Below is a small trained network, with its code and all its weights. Each question gives an input and a target symbol and asks what happens when units are switched off, that is, made to give their printed mean instead of their output.

import numpy as np


def w(rows, s, z=0):
    codes = np.array(rows[::2]) - 128.0
    scale = np.full(codes.shape[1], s)
    scale[-1] = z or s
    return codes * scale


def norm(h):
    return h / np.sqrt((h * h).mean(-1, keepdims=True) + 1e-5)


def softmax(a):
    e = np.exp(a - a.max(-1, keepdims=True))
    return e / e.sum(-1, keepdims=True)


def log_softmax(a):
    a = a - a.max(-1, keepdims=True)
    return a - np.log(np.exp(a).sum(-1, keepdims=True))


def net(x, mask):
    ids = ['ΠΣΦΩαβδεηθξτψ'.index(c) for c in x.split()]
    T = len(ids)
    res = E[ids] + P[:T]
    u = 0
    for l in range(2):
        r = norm(res)
        for j in range(3):
            rows = slice(4 * j, 4 * j + 4)
            q, k, v = (r @ M[l][rows].T for M in (Q, K, V))
            z = softmax(np.where(np.tri(T) > 0, q @ k.T / 4**0.5, -1e9)) @ v
            o = O[l][rows]
            res = res + np.where(mask[u + j], z, o[:, -1]) @ o[:, :-1]
        u += 3
    return log_softmax(norm(res)[-1] @ U[:, :-1].T + U[:, -1])


Q, K, V, O = {}, {}, {}, {}
E = w([
[130,163,122,122,122],'Π',
[108,180,166,130,123],'Σ',
[173,25,79,90,30],'Φ',
[105,167,134,112,99],'Ω',
[147,159,159,111,113],'α',
[153,31,127,253,201],'β',
[100,146,89,150,140],'δ',
[129,140,128,130,119],'ε',
[166,182,107,162,98],'η',
[119,247,112,31,83],'θ',
[152,159,99,123,151],'ξ',
[118,122,131,102,181],'τ',
[150,158,102,126,151],'ψ',
],0.0036)
P = w([
[73,25,223,144,125],'0',
[109,17,177,113,129],'1',
[109,15,205,118,123],'2',
[97,18,227,120,101],'3',
[95,9,222,120,87],'4',
[107,2,224,117,93],'5',
[93,8,223,131,104],'6',
[108,10,225,117,95],'7',
],0.00039)
Q[0] = w([
[57,145,119,99,113],'L0H0',
[103,197,78,120,146],'L0H0',
[151,209,92,104,153],'L0H0',
[82,36,190,125,87],'L0H0',
[175,68,66,172,210],'L0H1',
[82,129,22,219,199],'L0H1',
[203,69,102,143,208],'L0H1',
[168,52,111,179,183],'L0H1',
[183,190,68,154,145],'L0H2',
[198,194,1,182,162],'L0H2',
[59,142,108,80,124],'L0H2',
[163,57,162,113,99],'L0H2',
],0.0038)
K[0] = w([
[104,152,128,146,102],'L0H0',
[108,112,80,102,78],'L0H0',
[132,138,93,76,94],'L0H0',
[135,157,196,188,157],'L0H0',
[186,86,82,135,204],'L0H1',
[103,110,3,187,190],'L0H1',
[178,88,111,110,214],'L0H1',
[167,89,118,140,171],'L0H1',
[108,88,83,206,130],'L0H2',
[110,90,71,206,101],'L0H2',
[66,119,119,88,130],'L0H2',
[195,143,147,104,111],'L0H2',
],0.0049)
V[0] = w([
[186,132,97,133,70],'L0H0',
[67,132,152,50,131],'L0H0',
[179,101,110,164,164],'L0H0',
[152,223,131,140,195],'L0H0',
[165,155,153,105,3],'L0H1',
[63,238,159,82,35],'L0H1',
[116,61,17,127,187],'L0H1',
[127,117,123,10,151],'L0H1',
[95,189,86,73,57],'L0H2',
[114,122,114,189,90],'L0H2',
[175,136,168,152,119],'L0H2',
[212,109,187,112,85],'L0H2',
],0.0015)
O[0] = w([
[23,132,100,89,187,54],'L0H0',
[109,94,127,161,34,212],'L0H0',
[78,97,179,146,143,111],'L0H0',
[116,91,63,191,191,255],'L0H0',
[155,109,92,173,184,36],'L0H1',
[184,75,80,144,251,170],'L0H1',
[91,172,209,98,61,124],'L0H1',
[83,152,76,188,89,251],'L0H1',
[109,41,217,76,62,126],'L0H2',
[169,195,198,153,76,30],'L0H2',
[107,181,94,131,127,101],'L0H2',
[36,164,48,138,106,76],'L0H2',
],0.0011,0.00049)
Q[1] = w([
[249,130,77,158,184],'L1H0',
[240,131,184,71,156],'L1H0',
[93,99,110,185,183],'L1H0',
[125,97,203,124,162],'L1H0',
[156,108,68,195,130],'L1H1',
[148,144,91,207,138],'L1H1',
[82,3,129,228,112],'L1H1',
[102,187,37,126,51],'L1H1',
[97,118,125,154,51],'L1H2',
[113,105,147,129,170],'L1H2',
[152,133,102,88,169],'L1H2',
[171,114,144,118,167],'L1H2',
],0.0061)
K[1] = w([
[203,96,131,194,134],'L1H0',
[252,116,172,77,141],'L1H0',
[72,76,128,184,217],'L1H0',
[132,123,176,66,202],'L1H0',
[183,130,64,227,126],'L1H1',
[153,164,102,210,145],'L1H1',
[84,21,92,210,114],'L1H1',
[99,253,20,135,5],'L1H1',
[150,140,65,153,70],'L1H2',
[100,86,126,131,144],'L1H2',
[105,135,158,94,175],'L1H2',
[110,76,201,133,176],'L1H2',
],0.0059)
V[1] = w([
[112,167,161,88,32],'L1H0',
[4,99,182,164,195],'L1H0',
[239,186,134,138,136],'L1H0',
[73,141,147,197,95],'L1H0',
[121,118,61,183,80],'L1H1',
[138,85,175,170,126],'L1H1',
[130,9,178,153,180],'L1H1',
[172,102,44,210,125],'L1H1',
[82,101,184,119,158],'L1H2',
[171,103,64,149,145],'L1H2',
[69,98,142,176,150],'L1H2',
[172,154,144,208,145],'L1H2',
],0.0027)
O[1] = w([
[124,94,169,184,150,26],'L1H0',
[166,159,126,88,203,190],'L1H0',
[71,204,107,201,59,155],'L1H0',
[223,168,196,136,146,31],'L1H0',
[230,152,187,93,93,1],'L1H1',
[153,190,50,154,113,53],'L1H1',
[141,171,2,114,109,104],'L1H1',
[175,215,175,49,144,35],'L1H1',
[83,155,152,117,99,210],'L1H2',
[179,84,152,171,130,107],'L1H2',
[41,132,119,125,122,133],'L1H2',
[105,93,126,169,172,66],'L1H2',
],0.0024,0.00081)
U = w([
[226,171,209,37,248,128],'Π',
[100,167,144,161,156,62],'Σ',
[38,109,76,230,26,75],'Φ',
[121,144,128,122,117,54],'Ω',
[104,178,133,161,164,59],'α',
[239,218,190,234,24,159],'β',
[217,60,56,254,212,144],'δ',
[206,226,15,58,102,120],'ε',
[34,199,202,3,23,135],'η',
[19,71,17,49,220,182],'θ',
[163,19,108,101,11,255],'ξ',
[108,1,249,122,155,143],'τ',
[134,146,126,114,126,33],'ψ',
],0.0079,0.0047)

Each question gives the input, a string of symbols that net reads in full, and the target symbol t.
The units are the heads (4 rows each of Q, K, V and O). Each row of codes is followed by its name. A weight is (code - 128) times the scale printed after its matrix; where a second scale follows, it is the last column's (O and U).
mask holds one flag per head, layer by layer. A switched-off head (its flag False) gives its mean, the last column of its rows in O, instead of its output. The means were averaged over made-up inputs and are rounded, as every weight is.
A unit's drop is (log p(t) with every unit on - log p(t) with that unit switched off) / (log p(t) with every unit on - log p(t) with every unit switched off).
The circuit of an input: a set's keep is (log p(t) with only the set's units on - log p(t) with every unit switched off) / (log p(t) with every unit on - log p(t) with every unit switched off). Starting from all 6 units, units are removed one at a time, each time the one whose removal leaves the highest keep (on an exact tie, the one counted first), for as long as the keep stays at least 0.8.
circuit, biggest first: the units of the circuit, biggest drop first
heads that matter: for each layer, one digit per head in row order, 1 if its drop is at least 0.15 and else 0, layers parted by /
drop when u is switched off: that unit's drop, to one decimal
input τ θ θ Φ θ ψ, target τ: heads that matter => 000 / 010
input τ θ τ β Π τ Σ, target θ: heads that matter => 010 / 110
input Π β τ τ ξ τ θ ψ, target η: circuit, biggest first => [L0H1; L1H1; L1H0]
input β η τ τ τ ψ, target η: heads that matter => 010 / 010
input Φ Ω ψ, target τ: circuit, biggest first => [L1H1; L1H0; L0H0]
input τ η ξ, target η: heads that matter => 010 / 110
input β τ β τ ψ, target Π: heads that matter => 011 / 110
input β τ η Φ θ Π, target τ: circuit, biggest first => [L1H1]
input τ θ ε α, target Φ: circuit, biggest first => [L0H1; L1H0]
input η θ α Σ η δ Π, target β: circuit, biggest first => [L1H0; L1H1; L0H1]
input δ τ ξ, target Φ: heads that matter => 011 / 100
input θ τ η η ψ, target β: heads that matter => 000 / 110
input τ ξ η η Π, target β: circuit, biggest first => [L1H0; L1H1]
input τ τ η ξ, target η: circuit, biggest first => [L1H1; L1H0]
input η η ξ, target β: circuit, biggest first => [L1H0; L1H1]
input τ Φ Ω Φ θ ξ, target τ: heads that matter => 000 / 010
input β τ Φ τ δ, target Π: drop when L1H1 is switched off => 0.2
input τ τ δ θ Σ, target θ: drop when L1H1 is switched off => 0.6
input Ω τ ε, target ε: drop when L1H0 is switched off => 0.0
input Σ η η τ ψ, target β: drop when L0H2 is switched off => 0.1
